Below is a small trained network, with its code and all its weights. Each question gives an input and a target symbol and asks what happens when units are switched off, that is, made to give their printed mean instead of their output.

import numpy as np


def w(rows, s, z=0):
    codes = np.array(rows[::2]) - 128.0
    scale = np.full(codes.shape[1], s)
    scale[-1] = z or s
    return codes * scale


def norm(h):
    return h / np.sqrt((h * h).mean(-1, keepdims=True) + 1e-5)


def f(y):
    return np.maximum(y, 0)


def softmax(a):
    e = np.exp(a - a.max(-1, keepdims=True))
    return e / e.sum(-1, keepdims=True)


def log_softmax(a):
    a = a - a.max(-1, keepdims=True)
    return a - np.log(np.exp(a).sum(-1, keepdims=True))


def net(x, mask):
    ids = ['ΓΘΩεζμστ'.index(c) for c in x.split()]
    T = len(ids)
    res = E[ids] + P[:T]
    u = 0
    for l in range(2):
        q, k, v = (norm(res) @ M[l].T for M in (Q, K, V))
        z = softmax(np.where(np.tri(T) > 0, q @ k.T / 4**0.5, -1e9)) @ v
        res = res + np.where(mask[u], z, O[l][:, -1]) @ O[l][:, :-1]
        u += 1
        y = f(norm(res) @ A[l][:, :-1].T + A[l][:, -1])
        res = res + np.where(mask[u : u + 4], y, B[l][:, -1]) @ B[l][:, :-1]
        u += 4
    return log_softmax(norm(res)[-1] @ U[:, :-1].T + U[:, -1])


Q, K, V, O, A, B = {}, {}, {}, {}, {}, {}
E = w([
[195,178,222,115,49],'Γ',
[174,197,216,115,114],'Θ',
[233,250,195,69,25],'Ω',
[197,252,194,92,95],'ε',
[168,246,209,77,151],'ζ',
[235,216,242,70,67],'μ',
[205,229,205,3,87],'σ',
[216,163,193,237,49],'τ',
],0.0052)
P = w([
[110,86,98,133,142],'0',
[220,147,159,49,230],'1',
[195,92,79,76,6],'2',
[83,151,169,147,126],'3',
[235,137,154,81,223],'4',
[118,163,117,170,91],'5',
[76,120,163,134,134],'6',
[238,125,139,112,211],'7',
[141,217,123,182,157],'8',
[88,114,160,79,137],'9',
],0.02)
Q[0] = w([
[178,108,66,96,172],'0.h1',
[114,58,170,6,104],'0.h1',
[20,126,113,116,78],'0.h1',
[125,192,14,156,105],'0.h1',
],0.016)
K[0] = w([
[4,110,89,107,150],'0.h1',
[192,142,11,151,125],'0.h1',
[141,182,134,175,7],'0.h1',
[10,64,226,87,55],'0.h1',
],0.012)
V[0] = w([
[175,104,243,101,90],'0.h1',
[206,97,89,240,184],'0.h1',
[141,85,132,193,2],'0.h1',
[193,229,49,114,77],'0.h1',
],0.0091)
O[0] = w([
[183,144,66,41,25,253],'0.h1',
[133,208,161,203,110,119],'0.h1',
[33,210,56,127,124,31],'0.h1',
[176,189,131,88,252,104],'0.h1',
],0.011,0.0042)
A[0] = w([
[118,250,218,175,112,5],'0.n1',
[22,111,210,27,125,90],'0.n2',
[168,157,33,168,73,96],'0.n3',
[191,164,187,176,112,84],'0.n4',
],0.014,0.011)
B[0] = w([
[83,110,235,218,68,182],'0.n1',
[94,59,155,3,115,175],'0.n2',
[142,186,132,83,132,230],'0.n3',
[54,162,129,70,83,253],'0.n4',
],0.019,0.0057)
Q[1] = w([
[103,48,56,38,64],'1.h1',
[41,188,154,227,75],'1.h1',
[214,66,192,189,126],'1.h1',
[10,121,109,132,4],'1.h1',
],0.014)
K[1] = w([
[150,153,27,75,53],'1.h1',
[130,153,249,108,141],'1.h1',
[82,103,101,239,139],'1.h1',
[156,204,188,56,47],'1.h1',
],0.017)
V[1] = w([
[123,159,194,142,131],'1.h1',
[163,149,42,176,52],'1.h1',
[77,62,40,254,173],'1.h1',
[129,141,27,45,182],'1.h1',
],0.0086)
O[1] = w([
[137,234,120,184,44,133],'1.h1',
[202,1,117,178,106,151],'1.h1',
[144,111,57,28,83,5],'1.h1',
[82,76,203,86,199,139],'1.h1',
],0.0091,0.013)
A[1] = w([
[119,238,61,91,144,91],'1.n1',
[175,161,17,80,48,4],'1.n2',
[244,149,61,84,209,175],'1.n3',
[156,37,173,252,126,1],'1.n4',
],0.012,0.0069)
B[1] = w([
[209,71,92,133,228,184],'1.n1',
[82,154,150,37,205,176],'1.n2',
[23,121,54,219,90,254],'1.n3',
[164,60,160,190,247,141],'1.n4',
],0.015,0.0049)
U = w([
[106,2,73,159,41,195],'Γ',
[42,219,152,241,77,1],'Θ',
[146,39,112,5,155,193],'Ω',
[178,170,124,187,202,187],'ε',
[221,90,162,85,30,97],'ζ',
[186,43,164,231,170,117],'μ',
[29,93,80,200,207,161],'σ',
[64,142,26,54,67,122],'τ',
],0.0085,0.003)

Each question gives the input, a string of symbols that net reads in full, and the target symbol t.
The units are the heads (4 rows each of Q, K, V and O) and the neurons (one row each of A and B). Each row of codes is followed by its name. A weight is (code - 128) times the scale printed after its matrix; where a second scale follows, it is the last column's (O, A, B and U).
mask holds one flag per unit, layer by layer, with each layer's heads first. A switched-off unit (its flag False) gives its mean, the last column of its rows in O or B, instead of its output. The means were averaged over made-up inputs and are rounded, as every weight is.
A unit's drop is (log p(t) with every unit on - log p(t) with that unit switched off) / (log p(t) with every unit on - log p(t) with every unit switched off).
The circuit of an input: a set's keep is (log p(t) with only the set's units on - log p(t) with every unit switched off) / (log p(t) with every unit on - log p(t) with every unit switched off). Starting from all 10 units, units are removed one at a time, each time the one whose removal leaves the highest keep (on an exact tie, the one counted first), for as long as the keep stays at least 0.8.
circuit, biggest first: the units of the circuit, biggest drop first
unit that matters most: the unit with the biggest drop
k most important neurons: the k neurons with the biggest drops, biggest first
input σ ζ τ ζ σ ζ σ ζ, target σ: circuit, biggest first -> (1.n3 0.n1)
input μ Ω ε, target τ: circuit, biggest first -> (0.h1)
input Θ Ω ε Θ Γ, target Θ: circuit, biggest first -> (0.h1 1.h1)
input Θ Γ Θ τ Ω Θ, target ε: circuit, biggest first -> (0.h1 1.n1 0.n3 0.n4)
input ζ Γ μ, target μ: circuit, biggest first -> (0.h1 1.n4 0.n2)
input Ω Θ Ω Ω Θ σ σ σ, target Ω: circuit, biggest first -> (1.h1 0.h1 0.n4 0.n1)
input ζ μ ε σ Ω Γ, target Γ: 3 most important neurons -> (0.n4 0.n1 0.n2)
input ζ μ Ω σ Θ Θ, target Γ: circuit, biggest first -> (0.h1 0.n4)
input μ Θ σ τ ζ ε τ Ω, target μ: 2 most important neurons -> (0.n3 0.n4)
input μ ζ ζ Ω τ Θ ζ ε μ, target μ: 2 most important neurons -> (0.n4 1.n4)
input Ω Θ τ τ τ ζ, target ε: 2 most important neurons -> (1.n1 0.n3)
input Γ Γ τ τ Γ Γ τ Γ, target Γ: circuit, biggest first -> (0.h1 1.n3 1.h1)
input μ τ Θ Θ Θ μ, target ζ: circuit, biggest first -> (0.h1 1.n3 0.n4)
input Ω Γ σ σ μ Θ μ ε, target Ω: unit that matters most -> 1.h1
input Θ Θ τ Γ σ, target Θ: 2 most important neurons -> (0.n2 0.n4)
input Θ σ μ σ τ σ τ τ, target Θ: circuit, biggest first -> (0.h1 1.h1)
input ζ σ Θ ζ σ, target ζ: 3 most important neurons -> (0.n4 0.n3 1.n3)
input Ω σ σ σ τ σ, target Γ: 4 most important neurons -> (0.n4 0.n1 0.n2 1.n3)
input Ω μ ε, target σ: circuit, biggest first -> (0.h1 1.n3 0.n4 1.h1)
input τ Γ Θ, target ε: unit that matters most -> 0.h1
input Ω Γ σ ζ Γ Γ, target μ: 2 most important neurons -> (0.n4 0.n2)
input Θ Θ σ σ μ, target Θ: circuit, biggest first -> (0.h1 0.n4)
input τ Γ Θ σ σ σ, target Γ: 3 most important neurons -> (0.n4 0.n1 1.n3)
input Γ ε σ ε ζ Ω Θ ζ Θ, target ζ: 4 most important neurons -> (0.n3 1.n3 0.n1 0.n4)
input μ ε σ Θ Γ ζ Γ σ, target μ: 3 most important neurons -> (0.n3 1.n3 0.n2)
input τ μ σ Γ σ, target τ: 2 most important neurons -> (1.n3 1.n2)
input ε Θ Ω, target Θ: circuit, biggest first -> (0.h1)
input Γ σ Γ, target Ω: 3 most important neurons -> (1.n2 1.n1 0.n1)
input ζ Ω σ μ Θ, target ζ: 3 most important neurons -> (0.n4 1.n3 0.n3)
